Below are the code and all the weights of a small trained network. Each question names an input and a class and asks about switching units off, where a switched-off unit gives its printed mean instead of its output.

import numpy as np


def w(rows, s, z=0):
    codes = np.array(rows[::2]) - 128.0
    scale = np.full(codes.shape[1], s)
    scale[-1] = z or s
    return codes * scale


def norm(h):
    return h / np.sqrt((h * h).mean(-1, keepdims=True) + 1e-5)


def f(y):
    return np.maximum(y, 0)


def log_softmax(a):
    a = a - a.max(-1, keepdims=True)
    return a - np.log(np.exp(a).sum(-1, keepdims=True))


def net(x, mask):
    res = np.array(x, float).reshape(1, 4) / 4 @ E
    u = 0
    for l in range(2):
        y = f(norm(res) @ A[l][:, :-1].T + A[l][:, -1])
        res = res + np.where(mask[u : u + 12], y, B[l][:, -1]) @ B[l][:, :-1]
        u += 12
    return log_softmax(norm(res)[-1] @ U[:, :-1].T + U[:, -1])


A, B = {}, {}
E = w([
[95,180,116,227,119,153,49,67,112],'x0',
[78,166,185,163,154,1,140,177,115],'x1',
[155,182,200,66,215,155,88,110,89],'x2',
[221,181,127,136,142,88,147,78,201],'x3',
],0.0089)
A[0] = w([
[126,131,168,128,201,168,128,125,151,108],'L0N0',
[198,144,167,232,131,165,134,137,151,64],'L0N1',
[128,127,122,138,193,74,158,78,235,4],'L0N2',
[94,144,216,188,166,22,146,177,182,86],'L0N3',
[162,199,120,119,142,40,141,96,175,133],'L0N4',
[135,93,88,149,74,143,103,161,167,187],'L0N5',
[130,154,117,108,195,254,178,152,161,119],'L0N6',
[187,104,124,164,133,202,149,84,170,73],'L0N7',
[41,155,105,205,104,179,106,116,94,104],'L0N8',
[117,160,29,109,95,161,170,95,130,95],'L0N9',
[144,81,125,27,111,135,206,199,175,139],'L0N10',
[192,134,201,137,137,138,153,103,104,87],'L0N11',
],0.0079,0.0037)
B[0] = w([
[108,129,187,170,98,84,151,135,168,171],'L0N0',
[138,152,87,100,64,134,122,145,110,156],'L0N1',
[155,124,122,108,71,140,110,194,162,165],'L0N2',
[109,47,100,153,170,88,102,92,97,231],'L0N3',
[101,123,75,138,121,129,45,203,131,205],'L0N4',
[115,153,254,121,189,123,139,133,168,197],'L0N5',
[86,86,118,130,181,54,90,133,129,197],'L0N6',
[115,95,130,111,144,65,68,129,125,179],'L0N7',
[123,173,113,83,99,106,188,105,113,199],'L0N8',
[115,80,122,164,156,108,110,103,134,174],'L0N9',
[125,190,115,124,92,113,140,84,105,254],'L0N10',
[127,113,123,155,144,183,148,129,175,165],'L0N11',
],0.0088,0.0075)
A[1] = w([
[179,17,95,78,121,225,124,2,121,106],'L1N0',
[213,100,114,159,122,137,124,110,207,86],'L1N1',
[190,92,138,45,151,78,176,211,89,93],'L1N2',
[147,177,107,181,36,166,80,66,108,35],'L1N3',
[102,173,123,205,165,130,63,127,152,159],'L1N4',
[225,144,114,142,141,84,132,140,157,52],'L1N5',
[134,187,142,103,132,76,141,72,77,225],'L1N6',
[153,87,128,218,82,122,205,134,202,4],'L1N7',
[170,182,193,100,239,179,95,144,111,75],'L1N8',
[197,72,128,49,101,101,197,167,148,107],'L1N9',
[55,76,121,154,85,67,92,169,169,220],'L1N10',
[4,105,129,121,126,188,156,204,37,92],'L1N11',
],0.009,0.0028)
B[1] = w([
[101,118,168,182,189,2,126,137,75,182],'L1N0',
[150,160,126,176,139,107,87,205,98,158],'L1N1',
[76,193,107,197,86,155,116,41,124,192],'L1N2',
[121,148,122,87,128,123,180,150,70,151],'L1N3',
[87,133,100,76,95,153,203,107,115,187],'L1N4',
[131,171,106,152,109,133,96,186,64,157],'L1N5',
[176,55,106,59,107,129,212,122,167,191],'L1N6',
[66,81,211,184,117,218,149,176,206,156],'L1N7',
[96,50,182,224,49,185,197,177,205,175],'L1N8',
[66,143,80,110,124,186,134,106,45,176],'L1N9',
[190,120,193,80,179,192,133,80,124,245],'L1N10',
[220,191,64,180,122,130,27,197,192,212],'L1N11',
],0.008,0.011)
U = w([
[98,72,146,169,215,2,82,96,100,146],'0',
[183,197,89,160,112,132,32,226,149,253],'1',
[81,82,223,174,119,201,174,145,201,113],'2',
[76,199,80,93,83,125,188,57,68,28],'3',
[207,84,135,4,161,161,125,123,175,255],'4',
],0.016,0.00084)

Each question gives the input, the list of numbers given to net, and the class t.
The units are the neurons (one row each of A and B). Each row of codes is followed by its name. A weight is (code - 128) times the scale printed after its matrix; where a second scale follows, it is the last column's (A, B and U).
mask holds one flag per neuron, layer by layer. A switched-off neuron (its flag False) gives its mean, the last column of its row in B, instead of its output. The means were averaged over made-up inputs and are rounded, as every weight is.
A unit's drop is (log p(t) with every unit on - log p(t) with that unit switched off) / (log p(t) with every unit on - log p(t) with every unit switched off).
The circuit of an input: a set's keep is (log p(t) with only the set's units on - log p(t) with every unit switched off) / (log p(t) with every unit on - log p(t) with every unit switched off). Starting from the 12 units with the biggest drops (on a tie, the unit counted first), units are removed one at a time, each time the one whose removal leaves the highest keep (on an exact tie, the one counted first), for as long as the keep stays at least 0.8.
circuit, biggest first: the units of the circuit, biggest drop first
unit that matters most: the unit with the biggest drop
k most important neurons: the k neurons with the biggest drops, biggest first
top k neurons in layer l: the k neurons of layer l with the biggest drops, biggest first
drop when u is switched off: that unit's drop, to one decimal
input [-8,2,-7,-6], class 3: 4 most important neurons -> L0N10; L1N9; L0N4; L1N8
input [-1,4,-8,7], class 2: circuit, biggest first -> L1N7
input [5,0,-5,2], class 2: top 3 neurons in layer 0 -> L0N10; L0N5; L0N9
input [-8,2,5,8], class 1: circuit, biggest first -> L0N4; L1N5
input [-6,1,6,0], class 2: 2 most important neurons -> L1N8; L0N8
input [7,-7,1,-7], class 0: 2 most important neurons -> L1N0; L0N4
input [5,-8,-7,6], class 0: 3 most important neurons -> L1N0; L0N7; L1N11
input [-5,-7,6,2], class 0: 2 most important neurons -> L1N0; L0N5
input [8,4,7,-5], class 3: 4 most important neurons -> L0N8; L0N5; L1N4; L1N7
input [-1,6,-7,-7], class 1: top 3 neurons in layer 0 -> L0N6; L0N0; L0N7
input [8,6,5,6], class 3: 4 most important neurons -> L1N4; L1N11; L0N6; L1N0
input [7,0,5,-1], class 3: 2 most important neurons -> L0N5; L0N8
input [7,-4,-4,6], class 3: top 2 neurons in layer 0 -> L0N8; L0N11
input [-7,6,6,-7], class 1: unit that matters most -> L1N11
input [-3,-7,7,-5], class 0: 3 most important neurons -> L1N0; L0N5; L0N6
input [-4,-2,1,0], class 3: top 2 neurons in layer 1 -> L1N10; L1N11
input [0,0,4,3], class 2: 3 most important neurons -> L1N11; L1N8; L1N4
input [-5,-2,7,-8], class 1: 2 most important neurons -> L1N11; L0N5
input [0,-4,-2,-6], class 1: 2 most important neurons -> L1N11; L0N3
input [1,-8,-3,-7], class 0: circuit, biggest first -> L1N0
input [5,-3,-3,-1], class 3: top 2 neurons in layer 0 -> L0N6; L0N3
input [-3,-1,-3,-2], class 4: 3 most important neurons -> L0N10; L1N6; L1N2
input [1,4,8,-7], class 2: 2 most important neurons -> L1N8; L0N4
input [-7,6,8,-2], class 2: 2 most important neurons -> L1N8; L1N0
input [-8,6,4,-2], class 3: circuit, biggest first -> L1N2; L1N0
input [5,4,-2,6], class 1: top 2 neurons in layer 0 -> L0N2; L0N4
input [7,-7,-2,3], class 0: unit that matters most -> L1N0
input [7,3,-5,-5], class 3: top 2 neurons in layer 0 -> L0N8; L0N4
input [-4,3,0,2], class 3: drop when L0N5 is switched off -> 0.1
